Here is a tiny trained network, its code and every weight. The questions are about switching its units off for an input and a target symbol, where a switched-off unit gives its printed mean instead of its output.

import numpy as np


def w(rows, s, z=0):
    codes = np.array(rows[::2]) - 128.0
    scale = np.full(codes.shape[1], s)
    scale[-1] = z or s
    return codes * scale


def norm(h):
    return h / np.sqrt((h * h).mean(-1, keepdims=True) + 1e-5)


def f(y):
    return y / 2 * (1 + np.tanh(0.7978845608 * (y + 0.044715 * y**3)))


def softmax(a):
    e = np.exp(a - a.max(-1, keepdims=True))
    return e / e.sum(-1, keepdims=True)


def log_softmax(a):
    a = a - a.max(-1, keepdims=True)
    return a - np.log(np.exp(a).sum(-1, keepdims=True))


def net(x, mask):
    ids = ['ΓΛαβεζημξτφ'.index(c) for c in x.split()]
    T = len(ids)
    res = E[ids] + P[:T]
    r = norm(res)
    for j in range(2):
        rows = slice(2 * j, 2 * j + 2)
        q, k, v = (r @ M[0][rows].T for M in (Q, K, V))
        z = softmax(np.where(np.tri(T) > 0, q @ k.T / 2**0.5, -1e9)) @ v
        o = O[0][rows]
        res = res + np.where(mask[j], z, o[:, -1]) @ o[:, :-1]
    y = f(norm(res) @ A[0][:, :-1].T + A[0][:, -1])
    res = res + np.where(mask[2:14], y, B[0][:, -1]) @ B[0][:, :-1]
    return log_softmax(norm(res)[-1] @ U[:, :-1].T + U[:, -1])


Q, K, V, O, A, B = {}, {}, {}, {}, {}, {}
E = w([
[179,245,52,63,143,102,74,150,96,113,114],'Γ',
[180,139,195,75,156,145,72,61,200,115,200],'Λ',
[228,151,177,121,144,151,42,83,107,4,73],'α',
[175,142,73,94,101,105,87,111,97,188,24],'β',
[207,72,182,69,151,96,120,105,126,130,136],'ε',
[173,198,94,25,184,113,101,158,185,130,107],'ζ',
[159,141,153,28,166,62,141,125,51,84,205],'η',
[169,214,78,138,167,114,99,45,197,200,110],'μ',
[206,109,156,41,79,90,57,103,28,175,194],'ξ',
[122,46,241,123,95,80,164,59,52,98,79],'τ',
[5,171,100,110,107,76,164,46,139,203,64],'φ',
],0.015)
P = w([
[151,156,189,134,182,155,143,87,137,158,129],'0',
[94,154,154,5,71,100,109,17,120,136,62],'1',
[155,115,150,163,166,123,135,142,137,129,156],'2',
[161,185,89,52,44,154,178,50,114,82,68],'3',
[163,113,133,169,129,91,143,169,177,122,147],'4',
[104,140,104,64,116,60,105,27,74,124,47],'5',
[135,113,130,162,188,171,151,132,126,133,147],'6',
[88,146,137,128,144,18,47,145,111,135,62],'7',
[144,75,80,163,138,105,135,164,164,108,161],'8',
[143,156,119,39,95,101,129,70,114,98,72],'9',
[110,89,95,172,201,182,151,143,106,137,157],'10',
[84,156,146,106,143,22,53,129,126,116,82],'11',
[128,43,44,170,143,103,134,167,157,98,174],'12',
[130,161,126,47,109,84,117,68,93,118,62],'13',
],0.018)
Q[0] = w([
[76,126,181,217,205,33,6,202,135,162,125],'h0',
[124,134,112,214,103,163,191,226,129,163,162],'h0',
[123,129,168,229,117,135,120,222,150,126,163],'h1',
[187,141,92,124,65,209,235,99,126,92,142],'h1',
],0.012)
K[0] = w([
[147,81,54,128,53,10,110,104,202,40,150],'h0',
[188,208,192,52,80,27,138,54,154,131,84],'h0',
[193,194,172,80,31,9,150,79,193,106,103],'h1',
[140,204,231,97,203,187,120,85,68,189,82],'h1',
],0.012)
V[0] = w([
[67,62,165,116,179,63,168,100,157,145,88],'h0',
[38,164,173,134,132,127,145,140,187,81,255],'h0',
[122,101,117,76,169,109,159,227,202,194,109],'h1',
[99,166,98,192,165,148,94,110,213,148,123],'h1',
],0.011)
O[0] = w([
[208,143,130,117,138,29,183,127,146,123,127,163],'h0',
[80,250,192,118,158,171,144,62,116,118,176,1],'h0',
[150,109,113,49,81,173,214,43,154,132,108,154],'h1',
[90,137,104,158,104,69,107,63,160,128,155,105],'h1',
],0.016,0.0076)
A[0] = w([
[180,148,103,116,135,90,101,148,94,202,105,238],'n0',
[153,103,102,227,183,175,123,124,251,154,214,149],'n1',
[132,192,154,132,160,228,121,94,152,158,141,115],'n2',
[110,212,162,52,101,177,120,182,111,143,68,16],'n3',
[119,81,155,144,116,122,155,160,144,65,172,216],'n4',
[19,131,136,123,51,196,109,101,128,76,104,2],'n5',
[108,80,37,176,181,150,177,177,197,92,135,170],'n6',
[182,74,134,184,161,70,154,198,113,180,150,85],'n7',
[84,180,8,142,114,84,65,200,113,174,183,20],'n8',
[34,125,80,171,89,103,121,20,159,136,161,133],'n9',
[195,87,171,145,149,201,102,136,200,175,245,95],'n10',
[161,72,104,90,224,129,221,150,155,142,139,174],'n11',
],0.014,0.0092)
B[0] = w([
[76,151,130,105,109,164,108,149,161,88,160,249],'n0',
[159,183,58,53,114,191,192,58,232,34,85,148],'n1',
[140,159,147,164,116,89,95,180,95,198,81,146],'n2',
[198,61,175,225,173,140,203,85,85,102,114,141],'n3',
[88,177,174,126,155,154,109,92,71,141,128,164],'n4',
[212,139,69,40,142,152,97,205,82,180,236,141],'n5',
[79,154,67,135,165,114,99,83,49,108,90,187],'n6',
[136,86,106,145,206,160,194,71,139,169,141,210],'n7',
[7,112,145,149,178,59,134,60,184,217,126,147],'n8',
[113,87,85,157,135,165,157,194,82,54,151,174],'n9',
[211,166,60,115,92,64,57,187,226,76,203,145],'n10',
[62,156,104,140,93,97,112,157,80,120,80,228],'n11',
],0.015,0.018)
U = w([
[44,128,156,156,123,116,77,130,175,184,144,174],'Γ',
[212,147,113,151,118,11,100,80,161,141,187,220],'Λ',
[99,96,179,120,179,225,94,178,157,39,56,48],'α',
[228,45,63,196,111,42,75,146,127,185,72,154],'β',
[147,143,75,75,255,66,168,210,139,114,107,2],'ε',
[64,182,158,58,66,144,113,206,130,113,32,44],'ζ',
[86,216,141,170,103,122,117,186,38,135,173,66],'η',
[145,106,110,75,128,234,249,72,206,148,154,162],'μ',
[147,107,83,94,125,165,106,195,109,199,217,139],'ξ',
[179,112,162,183,157,146,215,104,125,200,129,254],'τ',
[75,78,113,251,73,84,174,205,148,62,188,103],'φ',
],0.007,0.0059)

Each question gives the input, a string of symbols that net reads in full, and the target symbol t.
The units are the heads (2 rows each of Q, K, V and O) and the neurons (one row each of A and B). Each row of codes is followed by its name. A weight is (code - 128) times the scale printed after its matrix; where a second scale follows, it is the last column's (O, A, B and U).
mask holds one flag per unit, heads first, then neurons. A switched-off unit (its flag False) gives its mean, the last column of its rows in O or B, instead of its output. The means were averaged over made-up inputs and are rounded, as every weight is.
A unit's drop is (log p(t) with every unit on - log p(t) with that unit switched off) / (log p(t) with every unit on - log p(t) with every unit switched off).
most important unit: the unit with the biggest drop
top k neurons: the k neurons with the biggest drops, biggest first
heads that matter: for each layer, one digit per head in row order, 1 if its drop is at least 0.15 and else 0, layers parted by /
input α ε ε ε β η ζ ε ε φ β α β ε, target β: heads that matter => 10
input η Γ ε η α β β ξ ε ζ τ η, target ζ: most important unit => h1
input Λ τ β Γ Γ η Λ ε η μ ζ, target ζ: heads that matter => 01
input μ ζ Γ Γ, target φ: heads that matter => 01
input ζ η φ, target φ: top 2 neurons => [n9, n7]
input φ Λ β ζ ξ Γ, target β: heads that matter => 10
input Γ φ Γ ε Γ Λ ε ε β μ ζ α, target β: heads that matter => 10
input Λ ε β η η ε τ ε μ ζ Γ ε β η, target ξ: heads that matter => 10
input Γ τ μ ζ Γ ε ε Λ Γ ζ, target ζ: heads that matter => 00
input μ τ Γ Λ η Λ, target ξ: heads that matter => 10
input ε β β ε β ε μ μ Λ ζ, target φ: heads that matter => 01
input β β ζ α μ τ τ ε ε Λ, target ε: heads that matter => 11
input μ ε ε ε, target φ: heads that matter => 01
input Γ ξ φ φ Γ τ ε β η ε τ ε η τ, target ε: heads that matter => 11
input β ζ β μ μ α Γ β, target φ: most important unit => h1
input η ε ε ε ζ ξ, target ζ: top 2 neurons => [n7, n0]
input φ α φ β α μ, target Λ: heads that matter => 10
input ζ η ε ζ η ζ Λ Γ Γ, target Γ: heads that matter => 10
input τ μ φ ξ ε ξ β, target β: heads that matter => 10
input μ α η τ ε β ε α ε ε ζ ε, target ζ: top 2 neurons => [n11, n7]
input η φ ε Λ φ Γ μ Γ α α Γ ξ ε μ, target ξ: most important unit => h0
input Λ β Γ ζ, target η: top 2 neurons => [n7, n2]
input ε Λ ζ ξ Λ α Γ ξ, target η: top 2 neurons => [n9, n2]
input τ ε τ μ η β, target ε: top 2 neurons => [n7, n0]
input ε τ ζ ε ε Γ, target μ: top 2 neurons => [n11, n6]
input τ η ζ ξ, target ε: top 2 neurons => [n7, n0]
input ζ Λ Λ ξ ε τ ξ φ Γ η η ζ ζ ε, target τ: most important unit => h0
input ε ζ β ε τ α μ, target μ: top 2 neurons => [n1, n7]
input ξ ε ε ζ η φ, target ζ: top 2 neurons => [n7, n6]
input φ ζ τ ε τ τ τ ε Λ, target Λ: top 2 neurons => [n10, n0]
